Here is a tiny trained network, its code and every weight. The questions are about switching its units off for an input and a class, where a switched-off unit gives its printed mean instead of its output.

import numpy as np


def w(rows, s, z=0):
    codes = np.array(rows[::2]) - 128.0
    scale = np.full(codes.shape[1], s)
    scale[-1] = z or s
    return codes * scale


def norm(h):
    return h / np.sqrt((h * h).mean(-1, keepdims=True) + 1e-5)


def f(y):
    return np.maximum(y, 0)


def log_softmax(a):
    a = a - a.max(-1, keepdims=True)
    return a - np.log(np.exp(a).sum(-1, keepdims=True))


def net(x, mask):
    res = np.array(x, float).reshape(1, 8) / 4 @ E
    u = 0
    for l in range(2):
        y = f(norm(res) @ A[l][:, :-1].T + A[l][:, -1])
        res = res + np.where(mask[u : u + 4], y, B[l][:, -1]) @ B[l][:, :-1]
        u += 4
    return log_softmax(norm(res)[-1] @ U[:, :-1].T + U[:, -1])


A, B = {}, {}
E = w([
[133,132,188,85],'x0',
[124,67,136,190],'x1',
[129,2,141,113],'x2',
[120,64,110,77],'x3',
[85,115,192,91],'x4',
[128,101,143,97],'x5',
[46,143,87,107],'x6',
[138,174,181,89],'x7',
],0.0026)
A[0] = w([
[152,92,62,1,10],'L0N1',
[181,71,125,110,109],'L0N2',
[214,147,127,166,126],'L0N3',
[87,223,116,86,193],'L0N4',
],0.0048,0.0013)
B[0] = w([
[3,85,156,75,195],'L0N1',
[140,94,121,191,195],'L0N2',
[192,164,98,73,202],'L0N3',
[140,38,137,164,255],'L0N4',
],0.0056,0.0024)
A[1] = w([
[107,138,73,130,190],'L1N1',
[142,126,110,138,2],'L1N2',
[55,102,176,171,72],'L1N3',
[112,165,253,170,194],'L1N4',
],0.0056,0.00093)
B[1] = w([
[42,166,250,216,195],'L1N1',
[132,102,198,44,138],'L1N2',
[163,231,43,99,251],'L1N3',
[127,154,108,3,251],'L1N4',
],0.0042,0.0022)
U = w([
[254,219,86,148,112],'0',
[75,192,59,246,118],'1',
[93,137,42,126,5],'2',
[52,87,119,64,173],'3',
[153,186,142,25,208],'4',
[188,38,107,201,122],'5',
],0.0092,0.0023)

Each question gives the input, the list of numbers given to net, and the class t.
The units are the neurons (one row each of A and B). Each row of codes is followed by its name. A weight is (code - 128) times the scale printed after its matrix; where a second scale follows, it is the last column's (A, B and U).
mask holds one flag per neuron, layer by layer. A switched-off neuron (its flag False) gives its mean, the last column of its row in B, instead of its output. The means were averaged over made-up inputs and are rounded, as every weight is.
A unit's drop is (log p(t) with every unit on - log p(t) with that unit switched off) / (log p(t) with every unit on - log p(t) with every unit switched off).
The circuit of an input: a set's keep is (log p(t) with only the set's units on - log p(t) with every unit switched off) / (log p(t) with every unit on - log p(t) with every unit switched off). Starting from all 8 units, units are removed one at a time, each time the one whose removal leaves the highest keep (on an exact tie, the one counted first), for as long as the keep stays at least 0.8.
circuit, biggest first: the units of the circuit, biggest drop first
top k neurons: the k neurons with the biggest drops, biggest first
k most important neurons of layer l: the k neurons of layer l with the biggest drops, biggest first
drop of u: that unit's drop, to one decimal
input [-5,8,-6,7,1,-6,-4,2], class 0: circuit, biggest first -> (L0N3)
input [-5,-7,-8,6,-3,6,2,5], class 3: top 4 neurons -> (L0N4, L0N1, L1N3, L0N3)
input [2,2,2,-8,4,-5,-5,-1], class 4: 2 most important neurons of layer 1 -> (L1N4, L1N3)
input [-4,7,-1,7,0,-4,5,6], class 1: circuit, biggest first -> (L1N4, L1N1, L0N1, L0N4)
input [3,-4,6,-5,-3,-6,7,3], class 1: top 2 neurons -> (L1N4, L1N3)
input [-6,-4,-5,-1,0,-2,5,6], class 1: top 2 neurons -> (L0N4, L1N4)
input [2,6,0,-3,6,-8,5,3], class 4: top 2 neurons -> (L1N4, L1N3)
input [5,2,6,-7,5,-5,4,-7], class 2: 2 most important neurons of layer 1 -> (L1N3, L1N1)
input [-1,5,3,-6,8,-5,-4,2], class 4: drop of L1N4 -> 0.5
input [-3,-2,-4,6,-6,7,1,3], class 3: drop of L1N1 -> 0.0
